Each row is followed by its class.
[ 393 -173  -15   14   67   11 -135  370 -170 -217 -126  -25  210  -23
    0  313  135  -70 -407 -284  131  -29  -67   84  -31   84 -152  -43
 -181  364   41   69 -403   86  127  152]
Dutu
[ 414 -219   92  -72   27  -18 -145  374 -142 -249   -1   20  215  -87
  -76  539  134  -85 -458 -275   37  -37   25   90 -102  -46 -164   90
 -260  253   62  133 -310  104  143  135]
muk
[ 492 -187   -8   15   89  -57  -72  394 -233 -360   56  -69  209   17
   19  444  182 -118 -354 -207   22 -107  -17   72  -99  -49 -137  156
 -229  349   -6    9 -197   88   99  101]
suvi
[ 449 -211   18   20   67  -46  -94  403 -192 -308   82  -19  169  -14
  -90  421  115  -80 -399 -271   57 -117  -45   92  -86   51  -83   99
 -259  328  -11   42 -301   73  144  143]
sel
[ 310  231  -77   76  150 -196 -138  230   92 -216  634  242 -183   56
 -133  222   -1  -46 -531 -192 -103  -68  398 -170  -77  435 -360  163
 -216  178 -103  107 -604  -14 -189  248]
nodar
[ 555 -173   26   31  107  -93 -175  269 -151 -357   69   -2  176 -123
 -103  470  142  -48 -474 -232  115  -10  -75   68   30   10 -136  107
 -208  419    2   54 -371   49  153  131]
suvi
[ 408  221  -23  108  209 -198 -145  163  178 -245  620  164 -171  -46
 -165  196   23   11 -598 -151  -67  -59  328 -197  -27  436 -349  163
 -254  289  -82   44 -658  -15  -64  226]
muk
[ 439 -207   21   40   44  -84 -157  249 -144 -257   18   76  181 -215
  -73  445  159 -121 -466 -273  131  -10 -111  112    4   46 -163   70
 -285  416    5   57 -376   94  216   61]
Mame
[ 538 -166   18  110  102  -13 -152  357 -163 -320   19 -103  115  -29
  -25  295  102  -45 -395 -166  109    3  -99   97   41    7 -130   22
 -150  402   29   16 -376   64  177  196]
suvi
[ 203  174  -75  -47  261  -11  -40  251  218 -173  448   -4  -52   -3
    6  213 -102  192 -577  -62 -152  -44  387 -116 -190  468 -277  170
 -330  291   64   28 -698  -90  -14  323]
sel
[ 232  113  -32   50  251 -149 -193   92  379 -173  443  207 -247 -282
 -213  345  101  -43 -608 -102  -74   22  276 -177  -64  307 -424  140
 -272  243   -4  178 -653   34  -35  148]
nodar
[ 282  110 -101   82  215 -243 -186   40  287 -180  471  263 -200 -166
 -107  300   80  -60 -587 -131  -18   93  222 -105  -24  336 -355  103
 -302  358  -70   76 -799   11  -16  138]
Dutu
[ 411   30  -91  -44   94  -21  -87  397 -252 -272   -8  -18  218   92
    3  208  115  -58 -380 -265  -12  -77    2   37    3  342 -127   80
 -198  335  -41  -41 -274  -37  199  180]
pubik
[ 514 -204  138  -50   82  100 -163  408 -108 -217  192 -119   93   17
  -93  387  -45   98 -431  -75   51   26   12  133   -7   42  -68  125
 -189  295   54   68 -403   23  286  252]
muk
[ 447  -50  -76    8  161  -60  -56  389 -260 -355   66 -110  218   48
   47  265   94  -76 -387 -214   30 -123  -46   69  -48  307  -79  107
 -224  355  -57  -91 -246   19  233  217]
nifip
[ 540 -244   93   70   66  -62 -167  342 -162 -325   84  -50  149  -70
   29  445  174 -110 -382 -163  106  -15  -92  125    5  -91 -159   61
 -205  425    1  -26 -265   99  220   87]
vur
[ 433 -202   22   -6  120  -51 -147  314 -155 -276   12  -21  179 -100
  -42  457  135  -69 -406 -240   50  -50  -81  122  -30   31 -135   78
 -248  395    8   21 -317   73  224  148]
dupi
[ 246   97  -45   58  280 -160 -183   74  385 -179  413  217 -117 -237
 -169  325  101  -24 -624  -75  -71   27  255 -214 -120  237 -407  104
 -256  291    6  149 -712   66  -23  154]
suvi
[ 475 -223  190 -102  136  107 -178  397    0 -124  199 -128  112   48
 -215  377  -73  196 -467  -25   13   12   82  114 -119   28  -39  124
 -115  199   67  122 -400  -16  278  406]
nifip
[ 380  118  -44   77  250 -214 -333   13  143 -263  506  231 -162 -109
 -155  316   71  -88 -633 -133   24   27  327 -112   27  289 -304   50
 -345  395  -89   91 -894   44  -40   97]
muk
[ 218  212 -134  -33  243 -110 -126  195  155 -203  421  121  -74   12
 -102  246   -4   64 -585 -140  -99  -40  329 -120 -137  433 -306  184
 -297  281  -39   61 -650  -59  -77  262]
Dutu
[ 399 -194   20  -42   59  -12  -57  374 -128 -248   -8  -45  205  -85
  -41  447  150  -49 -383 -229   44 -127  -28   64  -91   63 -103  120
 -246  328   34   61 -295  107  190  160]
pubik
[ 281  121  -73   98  245 -255 -232   51  316 -217  449  274 -266 -234
 -226  306  100 -112 -588 -159  -26   62  250 -145  -21  302 -404  104
 -277  339  -95  115 -706   39  -55  155]
dupi
[ 339  172  -90   27  253 -138 -137  151  158 -253  495  103  -95   15
  -75  207  -28   78 -586 -149  -69  -30  356 -127  -94  417 -259  153
 -335  313  -74   26 -734  -65  -62  288]
sel
[ 242   65  -22   44  289 -200 -258   -6  383 -180  410  274 -177 -281
 -215  340  113 -153 -589 -105  -58   34  254 -152  -74  231 -410   95
 -283  329  -68  113 -680   90   16  100]
dupi
[ 320  215  -67    3  263 -141 -119  217  192 -214  496   87  -87   31
  -78  121  -54  111 -572  -70 -125  -14  390 -154 -116  480 -299  193
 -259  295  -66    7 -677  -60  -53  344]
vitez
[ 342  126 -127   58  281 -272 -286  -29  193 -304  455  263 -146  -88
 -158  343   97  -65 -594 -121  -31    4  227 -168   -1  272 -323   71
 -253  346 -124   83 -805   60  -65  112]
Dutu
[ 360   97  -55  105  243 -246 -360   15  166 -295  475  260 -167 -117
 -223  347   96 -137 -631 -163   39   87  295  -76    9  158 -334   69
 -319  391  -97  109 -849   22  -87  102]
suvi
[ 386 -228   86  -68   54   -3  -65  372  -50 -183   14  -13  200 -149
  -81  455  165  -41 -417 -228   75  -96  -33   70 -114   28 -112  119
 -233  342   53   82 -290  106  232  164]
pubik
[ 423  223  -44   50  214 -122  -85  238  141 -251  700   22 -139  118
  -62  210  -46  152 -535  -80 -128 -122  391 -195  -51  445 -317  154
 -178  203  -96   41 -598  -26  -68  315]
Dutu
[ 363  122 -106  106  285 -261 -305  -24  162 -308  452  215 -190  -88
 -194  333  120  -84 -589 -159  -24    5  273 -123    8  260 -300   49
 -316  372 -118  103 -830   31  -57  115]
nifip
[ 492 -235  140   -1   92   50 -207  369  -83 -210  170  -58   49  -70
  -97  387   19   14 -437  -84  105   26  -24  135   -7    0  -98   99
 -202  337   36   67 -435   62  285  192]
muk
[ 451 -245  150  -14  131  106 -140  482   -8 -173  142  -93  103   -9
 -109  367   14  134 -434  -13   48    6   -1   95 -117   -8  -72  113
 -188  293   82   95 -371   19  282  289]
vur
[ 344  234  -52   43  219 -175 -141  171  177 -201  522  141 -118   12
 -103  119  -42   76 -576 -128 -116   17  332 -122  -47  465 -326  168
 -248  315  -51  -23 -667  -86  -44  314]
vitez
[ 535 -148   33    2   77 -100 -198  310 -222 -335   76   33  173  -50
  -78  422  108  -81 -473 -261  125   -7  -35   90   33  109 -113   83
 -221  377  -33   22 -389   50  175  146]
muk
[ 429 -238   60  -43   89    0  -91  349 -102 -241   56  -60  192 -114
  -18  469  124  -34 -436 -208   55  -81   -7  100  -83   44 -137  107
 -251  345   44   29 -287   44  199  122]
sel
[ 250  138  -83   85  225 -207 -195   69  314 -182  420  213 -202 -258
 -218  291  121  -49 -645 -122  -86   36  234 -143  -64  319 -382  108
 -333  271  -52  139 -699   24   21  178]
Mame
[ 402  258  -25   99  198 -180 -155  206  143 -243  656  114 -251   20
 -159  198  -14  109 -534  -61 -143  -72  311 -193  -34  414 -359  174
 -143  200  -50   58 -538  -36  -98  336]
nodar
[ 341  101  -54   50  219 -289 -304  -63  170 -285  435  300  -91 -105
 -192  334   81  -99 -573 -117   34   29  247 -168   18  230 -301   41
 -264  411  -96   72 -874  129  -62  113]
pubik
[ 256  193  -91  -45  236 -132 -107  155  171 -236  389  137  -49  -15
  -30  204   -3   75 -566 -102  -40   32  347 -117  -88  420 -261  149
 -320  404  -10   25 -757  -37  -15  256]
pubik
[ 430 -190  100 -134  140  153  -90  426  -42 -213  123 -184  149  -18
 -105  376   -9  161 -466  -32  -26  -50   79   75 -123   56  -44  129
 -234  241   78  130 -346   28  288  292]
Mame
[ 457 -176   -5   27   19  -92 -185  313 -217 -256   28   30  187 -102
  -20  423  161 -160 -370 -243   78  -21 -100  129   21   71 -204  128
 -227  388  -58   -8 -221  102  191   75]
vitez
[ 392  -34  -74  -83  179   29 -103  418 -208 -332   50  -72  183   42
  -69  357   51   52 -454 -217  -87 -140  -14   63  -85  278  -65  133
 -276  266   28    3 -261  -79  238  216]
sel
[ 268  167  -58    9  231 -152 -177  147  137 -195  401  168 -110  -71
  -89  243  -20    5 -565 -150  -81   25  303  -70  -87  394 -303  105
 -326  347    1   38 -716  -48  -29  259]
dupi
[ 489 -244  160  -54  137   12 -245  349  -63 -250  119   -7   66  -73
 -184  415   61   53 -490 -111  118   22   14  119  -55  -58  -34   69
 -183  342   46  156 -488   52  208  274]
nodar
[ 433  -43  -90  -37  197  -21  -74  376 -207 -345   33  -23  209   72
  -17  242  121  -49 -413 -248   35 -134  -26    3  -47  288  -68   66
 -239  371  -30  -27 -337    7  172  122]
Dutu
[ 344  131 -130   51  251 -232 -238   12  150 -294  522  179 -183  -87
 -101  341   85  -60 -563 -165  -47  -57  268 -162   54  277 -333   83
 -266  370 -111   51 -743   61  -91   90]
vitez
[ 516 -214  177   24   35  -18 -272  401 -120 -189  208   19   21  -10
 -197  333    2   52 -469  -82   92  117   23  185  -13  -26 -106   68
 -183  247   -3   98 -435   -4  283  292]
Mame
[ 311  176 -145   90  231 -266 -284   -8  133 -305  430  265 -152 -151
 -178  299   74  -68 -625 -155  -26   47  226 -155   25  348 -328   39
 -339  361 -106  115 -858   57  -44  117]
Mame
[ 390 -237   63  -56   47  -26 -165  374 -130 -222    0    8  195 -119
 -121  509  109  -37 -477 -249   83  -25   -7  110  -96   39 -127   65
 -272  298   48  120 -368   65  165  169]
sel
[ 313  151 -124   44  226 -291 -252  -25  156 -296  389  321 -103 -132
 -134  303   98 -101 -588 -199   17   34  214 -144   23  344 -260   33
 -321  443  -90   70 -899   62  -20  115]
pubik
[ 382  226  -51  101  280 -182 -184  196  172 -246  614  133 -270    6
 -162  183   -1   51 -542  -88 -143  -90  352 -172  -35  418 -353  145
 -195  218  -99   35 -581  -68  -48  294]
dupi
[ 408  -19  -42  -80  140  -13 -117  354 -176 -312  -10   -5  254  -43
    5  296   74  -39 -493 -252   42    4  -32   37  -11  320 -109   57
 -273  385   16    7 -400   11  258  167]
muk
[ 264  214  -69   23  201 -155 -213  219   68 -221  487  193 -123   97
  -28  177  -50   -7 -522 -123 -132   -7  426  -73 -116  383 -328  109
 -316  247  -17   -1 -671  -47  -93  250]
vitez
[ 420  196  -42   87  202 -156 -144  162  184 -311  655  104 -156   18
 -167  251  -13   59 -563 -138 -115  -73  389 -211  -26  388 -345  151
 -261  267 -120  107 -670    0 -106  206]
sel
[ 474 -271  161  -48  118  103 -218  400   -4 -192   98 -127   87  -94
  -88  451   26   97 -457    1   68   57   35  148  -97 -121 -106  104
 -176  293  102  142 -395   45  272  281]
suvi
[ 277  110  -26   68  242 -190 -144  101  370 -152  477  216 -179 -235
 -159  277   98  -67 -635 -115  -51   28  303 -171  -96  352 -375  141
 -318  302  -36  107 -723   41   -7  169]
muk
[ 438  -17  -45 -103  171   63  -14  421 -159 -265   55 -108  251  123
  -28  213   55   59 -456 -259  -46 -130   97  -18  -67  358  -70   40
 -212  298   39  -13 -310  -78  141  220]
sel
[ 462 -153   30   13  112    7 -217  329  -77 -221  -79  -22  140  -61
 -109  263  141    3 -431 -225  110    5  -53   42   14   56 -159  -17
 -143  416   21   78 -396   79  159  175]
vitez
[ 235  158  -83  109  174 -243 -225    1  301 -154  431  288 -207 -282
 -270  276   72  -85 -628 -116  -35   65  158 -152  -34  319 -430  130
 -262  304  -49  104 -665   62  -30  171]
Mame
[ 318   82  -38  133  221 -224 -211   45  367 -171  398  246 -171 -263
 -241  299  159 -114 -643 -152  -13  111  231 -145  -20  215 -429   96
 -270  331  -43  141 -715   20  -45  136]
suvi
[ 515 -117   55   -1  172  -15 -119  465 -205 -385  112 -111  102   94
  -51  294   50   84 -411 -151   33 -123   52   40  -90  102  -43   94
 -154  290   24   34 -343   25  112  326]
nodar
[ 324  222  -22   12  264 -121 -137  234  208 -239  510   65 -150   30
 -126  185  -16  104 -587  -46 -163  -33  367 -158 -145  378 -309  177
 -257  225   -2   31 -605  -42  -22  338]
muk
[ 479    4 -103  -31  185   13  -78  361 -210 -295    0 -122  206  128
  -57  215   95   95 -463 -262    9 -112  -57   14   39  292  -75   36
 -132  352    0  -27 -342  -73  155  263]
Dutu
[ 289   86  -28   31  203 -155 -206  113  359 -109  440  174 -252 -196
 -178  293  129  -18 -581 -125  -53   52  215 -146  -39  245 -409   89
 -161  261  -73  145 -632    6    6  155]
Dutu
[ 246  169  -70   57  242 -156 -167  170  222 -194  409  198  -50  -83
  -64  210   20  -30 -606  -96  -58   25  306 -139 -140  407 -323  111
 -320  341  -29   51 -736   -7  -35  243]
vur
[ 297  230  -85  -12  241 -161 -181  156  154 -234  473  155 -110   -3
  -94  146  -59   66 -576 -105  -62   54  351 -128  -52  477 -313  169
 -283  368  -54   -1 -719  -64  -63  261]
vitez
[ 257  215  -94    3  213 -103 -163  196  146 -238  429  161  -54   21
  -48  242  -40   17 -579 -124 -101   38  363 -117 -106  410 -322  130
 -327  315   -7   55 -707  -59  -81  228]
vur
[ 442 -144   12   42   78    0 -212  377 -270 -247   11   21  104   83
  -66  270   61 -119 -352 -257   87   -3  -33  140   44   73 -124  -41
 -191  357    4   22 -386   36  156  152]
dupi
[ 298  192  -21   24  192 -163 -158  198  144 -212  486  174 -116  -17
  -59  171  -22  -22 -565 -131  -72   50  366  -78 -112  412 -307  145
 -273  300  -36   43 -690  -46  -73  300]
nodar
[ 306  203  -67   86  232 -164 -160  178  206 -209  463  158  -94  -99
  -71  187    6   35 -603 -112  -54   40  287 -111 -115  395 -338  161
 -279  360  -21   40 -706  -54  -25  286]
suvi
[ 428 -146  -46   26   90  -71  -78  341 -190 -303  -18    1  234 -102
  -24  445  154 -121 -435 -266   41  -76  -63   59  -60  100 -161  115
 -263  334   39   36 -294   57  120  127]
suvi
[ 449 -217   12   45   68  -46 -212  298 -134 -296   -8  -85  114 -170
  -74  536  163    0 -450 -189  101  -32 -119  134   12  -36 -194   76
 -223  387   31   57 -285   85  207  150]
sel
[ 497 -231   62   66   33  -30 -180  296 -119 -254  -72  -27  128  -91
  -67  307  174 -100 -370 -226  178   40 -136  113   72  -44 -107  -25
 -167  484  -11   62 -462  134  230  125]
pubik
[ 455 -248  185  -41  103  109 -155  432    2 -171  135  -39   75  -97
 -160  378   -5   91 -451  -80   69   31  -36  103  -77   11  -71  117
 -220  296  101  131 -422   46  334  225]
muk
[ 432   -2  -99  -77  162  -31 -166  349 -228 -340   40  -47  172    8
  -93  319   80   30 -450 -215   55 -111  -40   40   10  318  -42  131
 -207  385  -58   -1 -356  -16  234  233]
pubik
